Below is a small trained network, with its code and all its weights. Each question gives an input and a target symbol and asks what happens when units are switched off, that is, made to give their printed mean instead of their output.

import numpy as np


def w(rows, s, z=0):
    codes = np.array(rows[::2]) - 128.0
    scale = np.full(codes.shape[1], s)
    scale[-1] = z or s
    return codes * scale


def f(y):
    return np.maximum(y, 0)


def softmax(a):
    e = np.exp(a - a.max(-1, keepdims=True))
    return e / e.sum(-1, keepdims=True)


def log_softmax(a):
    a = a - a.max(-1, keepdims=True)
    return a - np.log(np.exp(a).sum(-1, keepdims=True))


def net(x, mask):
    ids = ['γδηθλξτφ'.index(c) for c in x.split()]
    T = len(ids)
    res = E[ids] + P[:T]
    r = res
    for j in range(3):
        rows = slice(2 * j, 2 * j + 2)
        q, k, v = (r @ M[0][rows].T for M in (Q, K, V))
        z = softmax(np.where(np.tri(T) > 0, q @ k.T / 2**0.5, -1e9)) @ v
        o = O[0][rows]
        res = res + np.where(mask[j], z, o[:, -1]) @ o[:, :-1]
    y = f(res @ A[0][:, :-1].T + A[0][:, -1])
    res = res + np.where(mask[3:15], y, B[0][:, -1]) @ B[0][:, :-1]
    return log_softmax(res[-1] @ U[:, :-1].T + U[:, -1])


Q, K, V, O, A, B = {}, {}, {}, {}, {}, {}
E = w([
[48,111,113,110],'γ',
[118,7,213,156],'δ',
[124,31,104,152],'η',
[119,60,88,167],'θ',
[175,131,183,99],'λ',
[84,102,146,174],'ξ',
[175,110,155,64],'τ',
[106,53,76,69],'φ',
],0.018)
P = w([
[94,254,193,49],'0',
[139,120,80,132],'1',
[109,90,101,116],'2',
[118,92,104,117],'3',
[127,104,98,118],'4',
[123,98,109,105],'5',
[128,95,111,108],'6',
[124,94,120,103],'7',
[122,101,129,93],'8',
[108,89,129,94],'9',
[115,97,133,85],'10',
[115,102,143,81],'11',
],0.0098)
Q[0] = w([
[188,254,65,160],'head 1',
[11,100,110,117],'head 1',
[223,160,135,196],'head 2',
[149,165,169,251],'head 2',
[146,42,229,19],'head 3',
[125,120,245,127],'head 3',
],0.0095)
K[0] = w([
[148,4,75,170],'head 1',
[88,175,113,112],'head 1',
[171,78,41,194],'head 2',
[129,128,107,181],'head 2',
[107,139,206,52],'head 3',
[117,158,115,67],'head 3',
],0.013)
V[0] = w([
[47,184,108,89],'head 1',
[109,62,45,51],'head 1',
[91,82,78,49],'head 2',
[106,2,202,237],'head 2',
[189,42,59,91],'head 3',
[169,120,198,64],'head 3',
],0.0091)
O[0] = w([
[5,208,139,46,255],'head 1',
[148,60,107,2,181],'head 1',
[163,113,87,169,213],'head 2',
[64,18,228,110,79],'head 2',
[75,132,13,152,136],'head 3',
[195,128,96,175,144],'head 3',
],0.0073,0.0096)
A[0] = w([
[225,130,146,72,118],'neuron 1',
[127,170,85,121,159],'neuron 2',
[71,70,145,87,2],'neuron 3',
[108,135,83,168,134],'neuron 4',
[107,148,177,159,160],'neuron 5',
[79,134,70,49,163],'neuron 6',
[110,27,143,126,140],'neuron 7',
[177,107,171,144,158],'neuron 8',
[124,162,100,254,210],'neuron 9',
[83,197,28,161,117],'neuron 10',
[105,63,118,164,215],'neuron 11',
[214,126,159,87,59],'neuron 12',
],0.0094,0.0026)
B[0] = w([
[92,207,78,157,141],'neuron 1',
[162,28,172,77,168],'neuron 2',
[125,148,187,103,182],'neuron 3',
[75,210,135,83,148],'neuron 4',
[50,112,29,238,136],'neuron 5',
[170,84,150,156,251],'neuron 6',
[177,83,159,182,173],'neuron 7',
[107,253,217,100,137],'neuron 8',
[205,214,236,141,132],'neuron 9',
[152,146,185,68,205],'neuron 10',
[103,157,63,189,159],'neuron 11',
[74,233,109,134,136],'neuron 12',
],0.006,0.018)
U = w([
[37,165,171,45,88],'γ',
[148,105,207,154,4],'δ',
[133,102,89,172,206],'η',
[87,124,70,165,125],'θ',
[169,192,156,161,189],'λ',
[2,172,96,192,174],'ξ',
[155,181,87,149,173],'τ',
[204,80,109,87,167],'φ',
],0.0073,0.0025)

Each question gives the input, a string of symbols that net reads in full, and the target symbol t.
The units are the heads (2 rows each of Q, K, V and O) and the neurons (one row each of A and B). Each row of codes is followed by its name. A weight is (code - 128) times the scale printed after its matrix; where a second scale follows, it is the last column's (O, A, B and U).
mask holds one flag per unit, heads first, then neurons. A switched-off unit (its flag False) gives its mean, the last column of its rows in O or B, instead of its output. The means were averaged over made-up inputs and are rounded, as every weight is.
A unit's drop is (log p(t) with every unit on - log p(t) with that unit switched off) / (log p(t) with every unit on - log p(t) with every unit switched off).
The circuit of an input: a set's keep is (log p(t) with only the set's units on - log p(t) with every unit switched off) / (log p(t) with every unit on - log p(t) with every unit switched off). Starting from the 12 units with the biggest drops (on a tie, the unit counted first), units are removed one at a time, each time the one whose removal leaves the highest keep (on an exact tie, the one counted first), for as long as the keep stays at least 0.8.
circuit, biggest first: the units of the circuit, biggest drop first
top k neurons: the k neurons with the biggest drops, biggest first
which heads matter: for each layer, one digit per head in row order, 1 if its drop is at least 0.15 and else 0, layers parted by /
drop of u: that unit's drop, to one decimal
input φ ξ ξ γ, target φ: which heads matter : 110
input ξ φ η δ η, target ξ: which heads matter : 110
input ξ γ φ η ξ ξ ξ ξ φ θ, target ξ: which heads matter : 110
input φ φ φ γ φ γ δ τ δ γ, target φ: circuit, biggest first : head 1; neuron 6; head 2
input ξ γ φ γ λ γ λ γ γ γ δ, target ξ: circuit, biggest first : head 1; neuron 5; neuron 6
input δ γ ξ η, target δ: circuit, biggest first : head 2; neuron 7
input λ ξ ξ γ γ φ ξ γ λ γ φ τ, target λ: which heads matter : 101
input λ ξ γ λ γ δ ξ φ γ λ, target λ: circuit, biggest first : head 3; head 1; neuron 12
input τ φ τ, target τ: which heads matter : 011
input τ λ λ, target λ: top 2 neurons : neuron 8; neuron 9
input δ λ γ, target δ: top 2 neurons : neuron 7; neuron 3
input ξ φ γ γ λ γ θ η θ, target ξ: drop of neuron 10 : 0.0
input ξ φ γ γ γ δ φ δ γ γ, target ξ: drop of head 2 : 0.5
input δ γ γ, target δ: drop of neuron 7 : 0.5
